Each row has a name. Each piece below is followed by the name of the row it came from. Each question is about the rows just above it.

(123): [ -25  -59   79   45  -38   -7  -43   22  -73   -4   57   57   -9  -22
  -33  -22  114  -60 -113  -10   65  -28]
(58): [ -4 -12   4  -2   4  -7   2   5  11  -9   4  -4 -13  -3  -4  -1   3   2
   3   6  -6  10]
(145): [   3  -35   37   36  -12  -14  -18   26  -35  -51   85   66  -43  -31
  -19   14   66  -47 -110    3   36   13]
(111): [-27 -52  25  -4   9 -24  -5  -7  27  -3   2 -27 -18 -18 -23 -11  24  -1
   6  11   1   6]
(41): [  4 -10   9   2  -4 -26  -1  -6   2  22  18   0 -23  16 -36  19  34 -31
 -72   5  -3  -9]
The row with [   3  -35   37   36  -12  -14  -18   26  -35  -51   85   66  -43  -31
  -19   14   66  -47 -110    3   36   13] is | (145)
The row with [ -4 -12   4  -2   4  -7   2   5  11  -9   4  -4 -13  -3  -4  -1   3   2
   3   6  -6  10] is | (58)
asked: [-27 -52  25  -4   9 -24  -5  -7  27  -3   2 -27 -18 -18 -23 -11  24  -1
   6  11   1   6] | (111)

(23): [ -9  49  23 -24  63 -52  -3 -31 100 -68  30 -62 -32]
(50): [ 23  26  74   6  11 -52 -18 -55  27 -91  33 -54  23]
(149): [ 73  13  18 -22   2 -84 -43 -46  37 -94  62 -12  -6]
(29): [-11  45  49 -19  69 -28  27 -76  64 -56  21 -54  33]
(117): [-45  -8  51  -3  56  44  41 -28 -25  16 -23 -45  80]
Which row holds [ -9  49  23 -24  63 -52  -3 -31 100 -68  30 -62 -32]? | (23)
The row with [ 23  26  74   6  11 -52 -18 -55  27 -91  33 -54  23] is | (50)
asked: [-45  -8  51  -3  56  44  41 -28 -25  16 -23 -45  80] | (117)
asked: [-11  45  49 -19  69 -28  27 -76  64 -56  21 -54  33] | (29)

(59): [-46 -31 -39  39 -41 -25  46 -60   1   7  50  27   6  -9  34  99   2  35
  20 -35 -50 -11 -46  34 -33  17 -17 -24  -5 -72 -60 -59]
(16): [ 10   5  34 -21  26 -12 -51  10   6  -6 -69  29 -24  45  14 -70 -33 -11
 -51  55  -7 -44 -12  12  -6  16  -4  52  27  17  54  26]
(194): [  5   4 -10   3  -5  12  18   7  -4   2  26 -22  12 -22 -15  16  17  -2
  23 -22  15  26  16 -14  10 -12   6 -23 -13   7 -16  -1]
(22): [ 12   9  10 -10  11   7 -11  16  -1  -2 -12  -9  -1   1 -10 -25   1 -10
  -4   8  14   4  13 -10   9  -5   5   5   1  19  15  16]
(120): [ 12   8   7  -9   9   8  -7  16  -1  -1  -7 -11   1  -2 -11 -20   3  -9
   0   4  15   8  14 -11   8  -1   4  18   7  23  29  22]
(70): [ -9  -8  15  -3   7 -21 -29 -15   6  -3 -44  38 -20  38  27 -25 -30   4
 -39  37 -27 -45 -30  25 -19  22 -11  39  23 -13  26   0]
(187): [-22 -16  -2  11  -9 -23  -5 -30   5   0 -15  37 -12  25  30  15 -21  15
 -22  15 -36 -36 -37  29 -24  22 -13  20  15 -34  -1 -19]
(168): [ 12   8   7  -9   9   8  -7  16  -1  -1  -7 -11   1  -2 -11 -20   3  -9
   0   4  15   8  14 -11  10  -7   5   1  -1  18  11  14]
(93): [-30 -20 -24  25 -26 -17  27 -39   1   4  29  20   2  -3  23  62  -1  23
  10 -20 -34 -10 -31  23  31 -35  18 -60 -35  24 -39   2]
(88): [  40   26   51  -42   47    9  -69   50    4   -9  -84    1  -21   38
  -14 -120  -24  -33  -50   63   31  -23   24  -16   19   -1    9   53
   22   63   81   60]
(89): [-30 -20 -24  25 -26 -17  27 -39   1   4  29  20   2  -3  23  62  -1  23
  10 -20 -34 -10 -31  23 -22  12 -11 -13  -2 -46 -36 -37]
asked: [-46 -31 -39  39 -41 -25  46 -60   1   7  50  27   6  -9  34  99   2  35
  20 -35 -50 -11 -46  34 -33  17 -17 -24  -5 -72 -60 -59] | (59)
asked: [ 12   8   7  -9   9   8  -7  16  -1  -1  -7 -11   1  -2 -11 -20   3  -9
   0   4  15   8  14 -11   8  -1   4  18   7  23  29  22] | (120)
Which row holds [ -9  -8  15  -3   7 -21 -29 -15   6  -3 -44  38 -20  38  27 -25 -30   4
 -39  37 -27 -45 -30  25 -19  22 -11  39  23 -13  26   0]? | (70)
Where do [ 12   8   7  -9   9   8  -7  16  -1  -1  -7 -11   1  -2 -11 -20   3  -9
   0   4  15   8  14 -11  10  -7   5   1  -1  18  11  14] appear? | (168)
Where do [-22 -16  -2  11  -9 -23  -5 -30   5   0 -15  37 -12  25  30  15 -21  15
 -22  15 -36 -36 -37  29 -24  22 -13  20  15 -34  -1 -19] appear? | (187)

(21): [ 25  62 -17  60 -70 -18]
(7): [ 34  79 -23  78 -90 -24]
(28): [ 33  69 -19  69 -80 -20]
(152): [  43   96  -42  103 -113  -44]
(25): [ 34  84 -11  75 -93 -13]
(143): [ 35  81 -18  77 -92 -20]
(35): [ 33  80 -16  74 -89 -17]
(91): [ 41 -70 -46 -10  52 -45]
(17): [  38   91  -24   89 -104  -26]
Which row holds [ 41 -70 -46 -10  52 -45]? | (91)
The row with [ 25  62 -17  60 -70 -18] is | (21)

(2): [  0  -6  21 -16  28   6   0  14  10  12  46  13  -6 -14  27  -6  11 -14]
(3): [ -10  -16   -6   14  -11   -1  -11   16   -5  -16 -119  -18    3   11
   27   13    0   -8]
(85): [ 12  -7  19 -22  16  -3   7 -11  11  15  22  20   8 -19  27  -3  12  -2]
(76): [ 14  10  -4 -18 -11  -5  11 -18   2  12  56  21  11 -15  27  -7  -2  10]
(106): [-11 -16  15  10  23   8 -10  23   2 -12 -84 -15 -11   7  27   9   8 -17]
Which row holds [ 12  -7  19 -22  16  -3   7 -11  11  15  22  20   8 -19  27  -3  12  -2]? | (85)
asked: [-11 -16  15  10  23   8 -10  23   2 -12 -84 -15 -11   7  27   9   8 -17] | (106)
Which row holds [ 14  10  -4 -18 -11  -5  11 -18   2  12  56  21  11 -15  27  -7  -2  10]? | (76)
asked: [ -10  -16   -6   14  -11   -1  -11   16   -5  -16 -119  -18    3   11
   27   13    0   -8] | (3)

(42): [-88 -90 -88 -38  87 -87  99 -52]
(96): [-88 -90 -88 -38  87 -90  84  87]
(79): [ 91 -86 -88 106 -78 -90  84  87]
[ 91 -86 -88 106 -78 -90  84  87] is in which row? | (79)
[-88 -90 -88 -38  87 -87  99 -52] is in which row? | (42)

(62): [  6  32  43  18 -53 -15 -30  -8 -75 -11]
(197): [-13  39  23  -4 -29 -19 -12 -27 -92  11]
(173): [-13  23  26 -11 -49 -19 -11  -1 -44  -4]
(105): [-35  14  -7  -2 -28 -15 -33 -24 -55 -14]
(52): [-52  -4  -7 -17   1 -36   0 -22 -39 -19]
(55): [-25  -9  -9 -50   4 -27 -17  -9 -30   2]
(144): [-41 -28   3 -24  -7 -26  25  18   7 -14]
(176): [-41 -17 -19 -55  32  -3  -9 -14  10 -25]
(45): [-64 -32 -26 -55  42  -8  -5  12  38 -38]
(160): [-35 -29  -5 -39  20 -19   9   3  31 -31]
Which row holds [-13  23  26 -11 -49 -19 -11  -1 -44  -4]? | (173)
asked: [-52  -4  -7 -17   1 -36   0 -22 -39 -19] | (52)
asked: [-41 -28   3 -24  -7 -26  25  18   7 -14] | (144)
asked: [-35 -29  -5 -39  20 -19   9   3  31 -31] | (160)
asked: [-13  39  23  -4 -29 -19 -12 -27 -92  11] | (197)

(151): [ 12  36  38 -24 -62  19  55  25  21 -29  45  11  31  17  66 -32 -50  -9
  16  11  -1 -17  12 -17 -22  96 -15  28 -47  53 -71 -48 -95   0]
(159): [ 12  36  38 -25 -60  20  55  22  20 -30  46  18   9  18  65 -28 -52  -9
  16  13  -1 -18  11 -17 -23  96 -14  26 -48  52 -72 -54 -94   1]
(87): [  6  13  19  -7 -62 -17  93  -5  -7 -11   4  22  14   9  34 -39 -38  24
   2  22 -32 -16 -10 -20 -29  41  -8  34 -19  47 -68 -61 -87  29]
(161): [  9 -80 -50 -42 -10 -26 -35  -1  10 -39 -30   7 -28 -54   1 -25  24  -8
   9  -9 -13   9 -51  61  27  -7  -7  -6  90  20 -13  45  -2 -16]
(86): [  1 -21 -53 -42 -56 -38   0 -12  21   5  41  13  27  13  67 -46 -36 -10
 -57 -10   1  56 -35 -20  -6   0  34   0 -13  16 -23 -26 -29 -52]
(54): [-18  -7 -16 -33 -47 -27  72   5  -7 -12  12  25  28  17   1  -4 -51  -6
   9  13 -20 -26  -5 -17 -19  29 -11  33 -23  24 -73 -47 -94  31]
(38): [ 15 -81 -53 -36 -11 -21 -48 -10   3 -43 -28   5 -28 -51   5  -7  24 -10
   8  -9 -12  12 -66  59  27  -6  -4  -1  88  11 -14  48 -19 -17]
(169): [ 10  11  26  -9 -61 -15  93  -3  -4 -12  -3  19  23  10  28 -39 -39  24
   2  21 -31 -15  -8 -20 -29  29  -8  32 -17  34 -67 -61 -88  24]
(13): [ 14 -17 -58 -43 -40 -37 -49  27   2   2   2  29  31   6  51 -47 -33  -1
 -75   0  -8  49 -68 -18 -33  -5  40  -7   8  12 -51   3   2 -46]
asked: [ 12  36  38 -24 -62  19  55  25  21 -29  45  11  31  17  66 -32 -50  -9
  16  11  -1 -17  12 -17 -22  96 -15  28 -47  53 -71 -48 -95   0] | (151)
[ 14 -17 -58 -43 -40 -37 -49  27   2   2   2  29  31   6  51 -47 -33  -1
 -75   0  -8  49 -68 -18 -33  -5  40  -7   8  12 -51   3   2 -46] is in which row? | (13)
asked: [  9 -80 -50 -42 -10 -26 -35  -1  10 -39 -30   7 -28 -54   1 -25  24  -8
   9  -9 -13   9 -51  61  27  -7  -7  -6  90  20 -13  45  -2 -16] | (161)

(8): [-12  79  22  50  29 -45 -52 -44   9]
(43): [  14 -105  -47    6   25    4   18   12   48]
(116): [-12  79  22  50  29 -45 -52 -44 -79]
Where do [-12  79  22  50  29 -45 -52 -44 -79] appear? | (116)
asked: [-12  79  22  50  29 -45 -52 -44   9] | (8)

(65): [ 51   1  80  22  46 -39  11  37 -73 -50  83 -73 -62   2 -23 -42 -38  -9
  52  -8 -10  23   2   6  23  15  36  -3]
(34): [-20 -16 -50 -27  41 -29  22 -41  62 -48 -73  91  33  -4  47  44  34  -2
 -31 -10  24  24 -29  11 -65   4 -19 -22]
(127): [ 51   1  80  22  46 -39  11  37 -73 -50  83 -73 -62   2 -23 -42 -38  -9
  52  -8 -10  23   2   6  23  15  36  38]
Where do [ 51   1  80  22  46 -39  11  37 -73 -50  83 -73 -62   2 -23 -42 -38  -9
  52  -8 -10  23   2   6  23  15  36  -3] appear? | (65)
Where do [-20 -16 -50 -27  41 -29  22 -41  62 -48 -73  91  33  -4  47  44  34  -2
 -31 -10  24  24 -29  11 -65   4 -19 -22] appear? | (34)

